Here is a tiny trained network, its code and every weight. The questions are about switching its units off for an input and a class, where a switched-off unit gives its printed mean instead of its output.

import numpy as np


def w(rows, s, z=0):
    codes = np.array(rows[::2]) - 128.0
    scale = np.full(codes.shape[1], s)
    scale[-1] = z or s
    return codes * scale


def f(y):
    return np.maximum(y, 0)


def log_softmax(a):
    a = a - a.max(-1, keepdims=True)
    return a - np.log(np.exp(a).sum(-1, keepdims=True))


def net(x, mask):
    res = np.array(x, float).reshape(1, 6) / 4 @ E
    y = f(res @ A[0][:, :-1].T + A[0][:, -1])
    res = res + np.where(mask, y, B[0][:, -1]) @ B[0][:, :-1]
    return log_softmax(res[-1] @ U[:, :-1].T + U[:, -1])


A, B = {}, {}
E = w([
[207,182,124,42],'x0',
[156,119,209,149],'x1',
[68,123,174,174],'x2',
[129,199,166,94],'x3',
[170,90,92,75],'x4',
[94,146,2,108],'x5',
],0.0092)
A[0] = w([
[123,154,98,21,110],'N0',
[119,114,139,112,3],'N1',
[173,106,23,229,171],'N2',
[148,150,199,121,113],'N3',
[144,146,173,186,230],'N4',
[222,87,90,9,147],'N5',
[96,99,126,133,26],'N6',
[91,81,177,199,254],'N7',
[187,103,183,74,109],'N8',
[118,122,81,87,31],'N9',
[69,53,102,149,203],'N10',
[119,42,77,115,171],'N11',
[92,120,172,165,6],'N12',
],0.011,0.0044)
B[0] = w([
[202,198,163,70,198],'N0',
[111,46,154,204,128],'N1',
[37,135,212,163,200],'N2',
[78,157,145,73,187],'N3',
[35,98,120,75,208],'N4',
[130,78,158,68,238],'N5',
[127,17,75,193,140],'N6',
[96,5,121,85,250],'N7',
[59,88,142,128,189],'N8',
[179,227,101,129,156],'N9',
[110,66,139,174,211],'N10',
[123,119,175,253,189],'N11',
[154,116,74,73,167],'N12',
],0.0075,0.011)
U = w([
[108,176,187,59,10],'0',
[189,200,148,64,255],'1',
[188,43,170,111,114],'2',
[166,150,106,196,1],'3',
[28,112,103,160,255],'4',
[208,132,99,149,1],'5',
[2,147,32,62,10],'6',
],0.0089,0.0044)

Each question gives the input, the list of numbers given to net, and the class t.
The units are the neurons (one row each of A and B). Each row of codes is followed by its name. A weight is (code - 128) times the scale printed after its matrix; where a second scale follows, it is the last column's (A, B and U).
mask holds one flag per neuron, in row order. A switched-off neuron (its flag False) gives its mean, the last column of its row in B, instead of its output. The means were averaged over made-up inputs and are rounded, as every weight is.
A unit's drop is (log p(t) with every unit on - log p(t) with that unit switched off) / (log p(t) with every unit on - log p(t) with every unit switched off).
The circuit of an input: a set's keep is (log p(t) with only the set's units on - log p(t) with every unit switched off) / (log p(t) with every unit on - log p(t) with every unit switched off). Starting from the 12 units with the biggest drops (on a tie, the unit counted first), units are removed one at a time, each time the one whose removal leaves the highest keep (on an exact tie, the one counted first), for as long as the keep stays at least 0.8.
circuit, biggest first: the units of the circuit, biggest drop first
k most important neurons: the k neurons with the biggest drops, biggest first
drop of u: that unit's drop, to one decimal
input [-4,7,8,7,6,-7], class 4: circuit, biggest first	(N4)
input [-3,2,-7,4,3,7], class 1: circuit, biggest first	(N0, N7, N4)
input [8,7,-6,1,3,-7], class 0: circuit, biggest first	(N8, N3)
input [-3,-5,1,-1,3,8], class 4: 2 most important neurons	(N2, N11)
input [-7,-2,6,8,-4,-1], class 6: circuit, biggest first	(N12, N11, N4)
input [3,2,-7,-1,8,1], class 1: 4 most important neurons	(N0, N7, N9, N10)
input [6,1,4,-2,5,4], class 1: 2 most important neurons	(N7, N0)
input [-2,-8,4,5,-8,-6], class 6: drop of N4	0.2
input [3,-6,-7,4,-2,0], class 1: drop of N11	0.0
input [8,-2,-1,-4,1,6], class 1: drop of N0	0.1
